Here is a tiny trained network, its code and every weight. The questions are about switching its units off for an input and a class, where a switched-off unit gives its printed mean instead of its output.

import numpy as np


def w(rows, s, z=0):
    codes = np.array(rows[::2]) - 128.0
    scale = np.full(codes.shape[1], s)
    scale[-1] = z or s
    return codes * scale


def f(y):
    return np.maximum(y, 0)


def log_softmax(a):
    a = a - a.max(-1, keepdims=True)
    return a - np.log(np.exp(a).sum(-1, keepdims=True))


def net(x, mask):
    res = np.array(x, float).reshape(1, 3) / 4 @ E
    y = f(res @ A[0][:, :-1].T + A[0][:, -1])
    res = res + np.where(mask, y, B[0][:, -1]) @ B[0][:, :-1]
    return log_softmax(res[-1] @ U[:, :-1].T + U[:, -1])


A, B = {}, {}
E = w([
[138,88,219],'x0',
[2,104,143],'x1',
[160,54,119],'x2',
],0.014)
A[0] = w([
[76,105,181,235],'N1',
[156,205,83,205],'N2',
[134,87,100,108],'N3',
[180,205,103,192],'N4',
[51,80,87,152],'N5',
[88,120,188,184],'N6',
[141,92,249,253],'N7',
[32,170,112,140],'N8',
[188,78,95,149],'N9',
[205,219,71,194],'N10',
[212,206,158,128],'N11',
[214,31,165,196],'N12',
[215,43,94,197],'N13',
[150,245,86,162],'N14',
[8,162,113,152],'N15',
[46,131,176,230],'N16',
[162,36,119,196],'N17',
],0.011,0.0051)
B[0] = w([
[133,219,180,216],'N1',
[187,75,96,205],'N2',
[113,163,61,149],'N3',
[210,1,151,207],'N4',
[141,174,85,202],'N5',
[165,177,193,195],'N6',
[94,167,172,247],'N7',
[181,187,40,215],'N8',
[56,112,117,194],'N9',
[183,28,145,236],'N10',
[133,36,169,205],'N11',
[20,114,131,246],'N12',
[8,103,97,234],'N13',
[183,102,122,211],'N14',
[166,191,59,237],'N15',
[173,227,134,231],'N16',
[31,168,103,208],'N17',
],0.0087,0.012)
U = w([
[159,140,87,44],'0',
[36,129,58,178],'1',
[121,138,139,3],'2',
[88,68,174,132],'3',
[190,71,145,202],'4',
[79,163,250,133],'5',
[142,233,98,158],'6',
],0.014,0.005)

Each question gives the input, the list of numbers given to net, and the class t.
The units are the neurons (one row each of A and B). Each row of codes is followed by its name. A weight is (code - 128) times the scale printed after its matrix; where a second scale follows, it is the last column's (A, B and U).
mask holds one flag per neuron, in row order. A switched-off neuron (its flag False) gives its mean, the last column of its row in B, instead of its output. The means were averaged over made-up inputs and are rounded, as every weight is.
A unit's drop is (log p(t) with every unit on - log p(t) with that unit switched off) / (log p(t) with every unit on - log p(t) with every unit switched off).
The circuit of an input: a set's keep is (log p(t) with only the set's units on - log p(t) with every unit switched off) / (log p(t) with every unit on - log p(t) with every unit switched off). Starting from the 12 units with the biggest drops (on a tie, the unit counted first), units are removed one at a time, each time the one whose removal leaves the highest keep (on an exact tie, the one counted first), for as long as the keep stays at least 0.8.
units of the circuit, in order: the units of the circuit, biggest drop first
k most important neurons: the k neurons with the biggest drops, biggest first
drop when u is switched off: that unit's drop, to one decimal
input [4,-2,4], class 1: units of the circuit, in order => N13, N17
input [-8,-6,7], class 4: 3 most important neurons => N10, N4, N2
input [7,-4,2], class 5: units of the circuit, in order => N7
input [5,-4,1], class 5: 2 most important neurons => N7, N2
input [0,-6,1], class 3: 2 most important neurons => N13, N12
input [1,2,3], class 5: 2 most important neurons => N8, N15
input [-7,-7,7], class 3: 2 most important neurons => N13, N10
input [1,0,1], class 5: drop when N15 is switched off => 0.4
input [4,5,5], class 5: drop when N8 is switched off => 0.1
input [5,-6,4], class 1: drop when N17 is switched off => 0.2
input [-6,6,8], class 6: 2 most important neurons => N12, N5
